Below is a small trained network, with its code and all its weights. Each question gives an input and a class and asks what happens when units are switched off, that is, made to give their printed mean instead of their output.

import numpy as np


def w(rows, s, z=0):
    codes = np.array(rows[::2]) - 128.0
    scale = np.full(codes.shape[1], s)
    scale[-1] = z or s
    return codes * scale


def f(y):
    return np.maximum(y, 0)


def log_softmax(a):
    a = a - a.max(-1, keepdims=True)
    return a - np.log(np.exp(a).sum(-1, keepdims=True))


def net(x, mask):
    res = np.array(x, float).reshape(1, 6) / 4 @ E
    y = f(res @ A[0][:, :-1].T + A[0][:, -1])
    res = res + np.where(mask, y, B[0][:, -1]) @ B[0][:, :-1]
    return log_softmax(res[-1] @ U[:, :-1].T + U[:, -1])


A, B = {}, {}
E = w([
[128,128,129,128,129,128,128,127,129,127],'x0',
[135,153,94,101,201,128,9,163,90,167],'x1',
[127,127,128,128,130,131,128,127,129,126],'x2',
[117,224,171,99,206,111,161,90,174,160],'x3',
[92,85,53,79,127,112,127,199,227,131],'x4',
[109,193,144,149,86,143,60,140,167,32],'x5',
],0.012)
A[0] = w([
[115,104,87,100,140,123,137,166,255,150,103],'N1',
[133,143,127,130,93,123,147,132,144,125,70],'N2',
[136,181,189,133,111,131,145,97,25,115,117],'N3',
[118,113,116,131,130,125,128,137,104,114,46],'N4',
[122,142,123,112,183,131,31,150,111,168,66],'N5',
[140,68,113,122,74,131,105,147,88,100,39],'N6',
[129,119,137,135,145,139,125,111,132,117,138],'N7',
[145,151,136,133,109,136,140,121,93,138,84],'N8',
[122,221,156,115,183,128,170,108,193,149,49],'N9',
[122,123,142,141,105,140,172,106,152,117,76],'N10',
[124,125,158,123,104,129,178,133,151,97,73],'N11',
[122,117,153,144,107,127,203,110,172,100,112],'N12',
[116,136,135,132,125,135,106,138,141,107,28],'N13',
[126,159,128,126,161,129,124,132,151,153,109],'N14',
[133,141,139,130,134,119,128,126,103,121,152],'N15',
[125,164,134,146,124,128,119,129,150,93,39],'N16',
[132,125,151,127,132,123,126,109,111,116,144],'N17',
[135,151,108,120,138,123,91,131,124,133,80],'N18',
[120,125,107,119,117,133,120,147,185,117,78],'N19',
[120,153,149,127,122,138,126,121,91,102,95],'N20',
[130,133,140,105,104,132,183,131,129,96,83],'N21',
[112,139,138,149,131,117,131,110,91,132,128],'N22',
[127,183,151,124,87,127,81,122,169,46,47],'N23',
[122,151,134,118,151,121,145,131,143,140,49],'N24',
[110,74,119,145,92,136,97,123,99,114,30],'N25',
[129,74,123,115,171,125,194,121,100,210,3],'N26',
],0.023,0.0058)
B[0] = w([
[131,148,105,131,82,130,95,122,255,125,253],'N1',
[131,132,104,119,144,133,116,131,109,142,153],'N2',
[146,141,102,125,93,123,93,123,238,118,221],'N3',
[121,118,131,140,107,128,148,146,118,120,142],'N4',
[126,174,23,132,127,124,112,112,54,121,230],'N5',
[127,48,196,125,88,132,118,125,85,116,207],'N6',
[116,140,129,138,102,139,130,142,133,137,138],'N7',
[117,132,118,123,117,121,126,120,166,122,155],'N8',
[134,17,198,124,77,128,125,138,73,117,233],'N9',
[123,149,81,120,134,130,108,127,89,125,177],'N10',
[124,149,77,138,121,117,134,115,84,124,183],'N11',
[130,152,47,129,122,137,103,119,67,135,213],'N12',
[127,130,149,121,156,119,148,125,119,145,151],'N13',
[136,97,139,129,105,131,120,144,100,125,168],'N14',
[116,137,117,124,114,124,120,146,156,131,151],'N15',
[116,143,166,126,172,133,153,131,125,127,166],'N16',
[130,126,128,132,108,122,107,132,149,160,152],'N17',
[125,138,82,127,135,135,125,127,102,142,165],'N18',
[144,144,139,137,117,119,129,126,184,125,184],'N19',
[132,135,133,135,122,121,138,123,169,132,161],'N20',
[127,140,78,126,143,117,105,147,93,124,174],'N21',
[104,138,98,129,108,151,138,148,177,118,158],'N22',
[121,166,196,127,222,131,187,125,126,146,227],'N23',
[115,91,149,131,119,136,140,136,115,125,155],'N24',
[134,62,160,119,101,126,135,147,101,132,186],'N25',
[121,182,209,130,229,127,184,124,127,135,214],'N26',
],0.029,0.026)
U = w([
[97,138,92,137,100,113,72,113,211,94,106],'0',
[74,151,7,133,153,120,77,99,5,105,154],'1',
[90,7,165,119,91,132,108,152,49,79,230],'2',
[63,168,167,130,254,120,186,108,108,136,5],'3',
],0.0074,0.002)

Each question gives the input, the list of numbers given to net, and the class t.
The units are the neurons (one row each of A and B). Each row of codes is followed by its name. A weight is (code - 128) times the scale printed after its matrix; where a second scale follows, it is the last column's (A, B and U).
mask holds one flag per neuron, in row order. A switched-off neuron (its flag False) gives its mean, the last column of its row in B, instead of its output. The means were averaged over made-up inputs and are rounded, as every weight is.
A unit's drop is (log p(t) with every unit on - log p(t) with that unit switched off) / (log p(t) with every unit on - log p(t) with every unit switched off).
The circuit of an input: a set's keep is (log p(t) with only the set's units on - log p(t) with every unit switched off) / (log p(t) with every unit on - log p(t) with every unit switched off). Starting from the 12 units with the biggest drops (on a tie, the unit counted first), units are removed one at a time, each time the one whose removal leaves the highest keep (on an exact tie, the one counted first), for as long as the keep stays at least 0.8.
circuit, biggest first: the units of the circuit, biggest drop first
unit that matters most: the unit with the biggest drop
k most important neurons: the k neurons with the biggest drops, biggest first
drop of u: that unit's drop, to one decimal
input [-4,4,2,-3,1,4], class 1: unit that matters most => N26
input [-4,2,-1,5,-5,-5], class 0: 4 most important neurons => (N3 N23 N6 N25)
input [1,4,2,0,-7,7], class 0: 2 most important neurons => (N3 N26)
input [-8,-8,3,-7,1,-6], class 1: 2 most important neurons => (N12 N9)
input [-3,-6,-2,5,-5,6], class 1: 4 most important neurons => (N12 N1 N26 N11)
input [2,1,-3,4,1,-3], class 2: 2 most important neurons => (N23 N9)
input [-7,-8,2,8,-6,4], class 1: 3 most important neurons => (N12 N11 N10)
input [-8,1,5,-7,1,-8], class 3: 2 most important neurons => (N26 N9)
input [-5,6,6,-7,0,1], class 2: 2 most important neurons => (N6 N25)
input [-5,-8,-6,8,-6,-6], class 1: 4 most important neurons => (N12 N10 N6 N11)
input [6,1,1,4,-7,-7], class 0: 2 most important neurons => (N3 N23)
input [0,-7,-2,0,-1,6], class 1: 2 most important neurons => (N12 N26)
input [8,-6,-3,-7,-7,-6], class 0: 2 most important neurons => (N3 N9)
input [-3,-2,-8,-3,-2,-6], class 3: unit that matters most => N26
input [-8,-4,-1,3,-8,-7], class 0: 2 most important neurons => (N3 N23)
input [-5,-7,4,8,-2,-3], class 2: 3 most important neurons => (N9 N5 N24)
input [-3,-4,4,8,4,-4], class 2: drop of N9 => 3.7
input [-6,3,-3,7,-2,-2], class 2: drop of N9 => 1.0
input [-1,7,-2,-1,-8,5], class 0: drop of N3 => 8.5
input [-8,-5,1,-2,-4,1], class 1: drop of N14 => 0.0
input [1,-6,-8,-3,-6,-4], class 0: circuit, biggest first => (N3)
